Here is a tiny trained network, its code and every weight. The questions are about switching its units off for an input and a class, where a switched-off unit gives its printed mean instead of its output.

import numpy as np


def w(rows, s, z=0):
    codes = np.array(rows[::2]) - 128.0
    scale = np.full(codes.shape[1], s)
    scale[-1] = z or s
    return codes * scale


def norm(h):
    return h / np.sqrt((h * h).mean(-1, keepdims=True) + 1e-5)


def f(y):
    return y / 2 * (1 + np.tanh(0.7978845608 * (y + 0.044715 * y**3)))


def log_softmax(a):
    a = a - a.max(-1, keepdims=True)
    return a - np.log(np.exp(a).sum(-1, keepdims=True))


def net(x, mask):
    res = np.array(x, float).reshape(1, 2) / 4 @ E
    u = 0
    for l in range(2):
        y = f(norm(res) @ A[l][:, :-1].T + A[l][:, -1])
        res = res + np.where(mask[u : u + 8], y, B[l][:, -1]) @ B[l][:, :-1]
        u += 8
    return log_softmax(norm(res)[-1] @ U[:, :-1].T + U[:, -1])


A, B = {}, {}
E = w([
[160,20,166,247],'x0',
[196,208,254,138],'x1',
],0.0034)
A[0] = w([
[150,80,146,121,7],'0.n0',
[107,43,8,53,118],'0.n1',
[129,2,172,162,142],'0.n2',
[110,136,119,175,63],'0.n3',
[107,165,105,80,173],'0.n4',
[75,100,110,187,126],'0.n5',
[103,95,158,125,93],'0.n6',
[69,43,187,140,119],'0.n7',
],0.0043,0.0016)
B[0] = w([
[125,79,105,71,90],'0.n0',
[114,145,221,144,255],'0.n1',
[134,219,133,182,225],'0.n2',
[140,127,171,67,104],'0.n3',
[188,109,180,254,190],'0.n4',
[165,152,104,105,151],'0.n5',
[152,156,137,45,115],'0.n6',
[113,168,78,167,154],'0.n7',
],0.004,0.0018)
A[1] = w([
[110,56,56,101,89],'1.n0',
[78,83,1,121,118],'1.n1',
[168,30,142,212,251],'1.n2',
[98,208,63,33,134],'1.n3',
[113,210,95,147,211],'1.n4',
[85,21,85,83,151],'1.n5',
[91,197,180,190,158],'1.n6',
[132,174,169,190,180],'1.n7',
],0.0063,0.0017)
B[1] = w([
[205,168,228,116,138],'1.n0',
[180,59,218,79,193],'1.n1',
[122,221,103,117,252],'1.n2',
[165,164,94,254,220],'1.n3',
[107,36,124,138,207],'1.n4',
[119,189,160,40,155],'1.n5',
[81,50,128,88,248],'1.n6',
[136,102,95,66,239],'1.n7',
],0.005,0.0033)
U = w([
[186,153,252,42,100],'0',
[138,228,23,242,243],'1',
[12,51,39,56,6],'2',
],0.011,0.0018)

Each question gives the input, the list of numbers given to net, and the class t.
The units are the neurons (one row each of A and B). Each row of codes is followed by its name. A weight is (code - 128) times the scale printed after its matrix; where a second scale follows, it is the last column's (A, B and U).
mask holds one flag per neuron, layer by layer. A switched-off neuron (its flag False) gives its mean, the last column of its row in B, instead of its output. The means were averaged over made-up inputs and are rounded, as every weight is.
A unit's drop is (log p(t) with every unit on - log p(t) with that unit switched off) / (log p(t) with every unit on - log p(t) with every unit switched off).
The circuit of an input: a set's keep is (log p(t) with only the set's units on - log p(t) with every unit switched off) / (log p(t) with every unit on - log p(t) with every unit switched off). Starting from the 12 units with the biggest drops (on a tie, the unit counted first), units are removed one at a time, each time the one whose removal leaves the highest keep (on an exact tie, the one counted first), for as long as the keep stays at least 0.8.
circuit, biggest first: the units of the circuit, biggest drop first
top k neurons: the k neurons with the biggest drops, biggest first
k most important neurons of layer l: the k neurons of layer l with the biggest drops, biggest first
drop of u: that unit's drop, to one decimal
input [8,6], class 1: circuit, biggest first => (1.n1; 1.n2)
input [-6,5], class 1: circuit, biggest first => (1.n3; 1.n1)
input [-3,0], class 2: most important neuron of layer 0 => (0.n4)
input [-6,4], class 1: top 2 neurons => (1.n3; 0.n1)
input [-8,-8], class 0: 4 most important neurons of layer 1 => (1.n1; 1.n0; 1.n5; 1.n6)
input [4,-7], class 0: top 2 neurons => (1.n1; 1.n0)
input [4,-5], class 0: top 2 neurons => (1.n1; 0.n4)
input [-7,-7], class 0: 2 most important neurons of layer 1 => (1.n1; 1.n0)
input [5,3], class 1: 2 most important neurons of layer 1 => (1.n1; 1.n2)
input [-4,-2], class 1: top 2 neurons => (1.n3; 0.n2)
input [6,5], class 1: 2 most important neurons of layer 0 => (0.n1; 0.n7)
input [3,0], class 2: top 2 neurons => (0.n2; 1.n3)
input [3,2], class 2: 3 most important neurons of layer 1 => (1.n3; 1.n6; 1.n7)
input [-5,1], class 1: top neuron => (1.n3)
input [-4,-5], class 0: top 2 neurons => (1.n1; 0.n2)
input [-8,7], class 1: drop of 0.n5 => -0.1
input [-6,-1], class 1: drop of 1.n3 => 1.8
input [-1,-8], class 0: drop of 0.n1 => 0.0
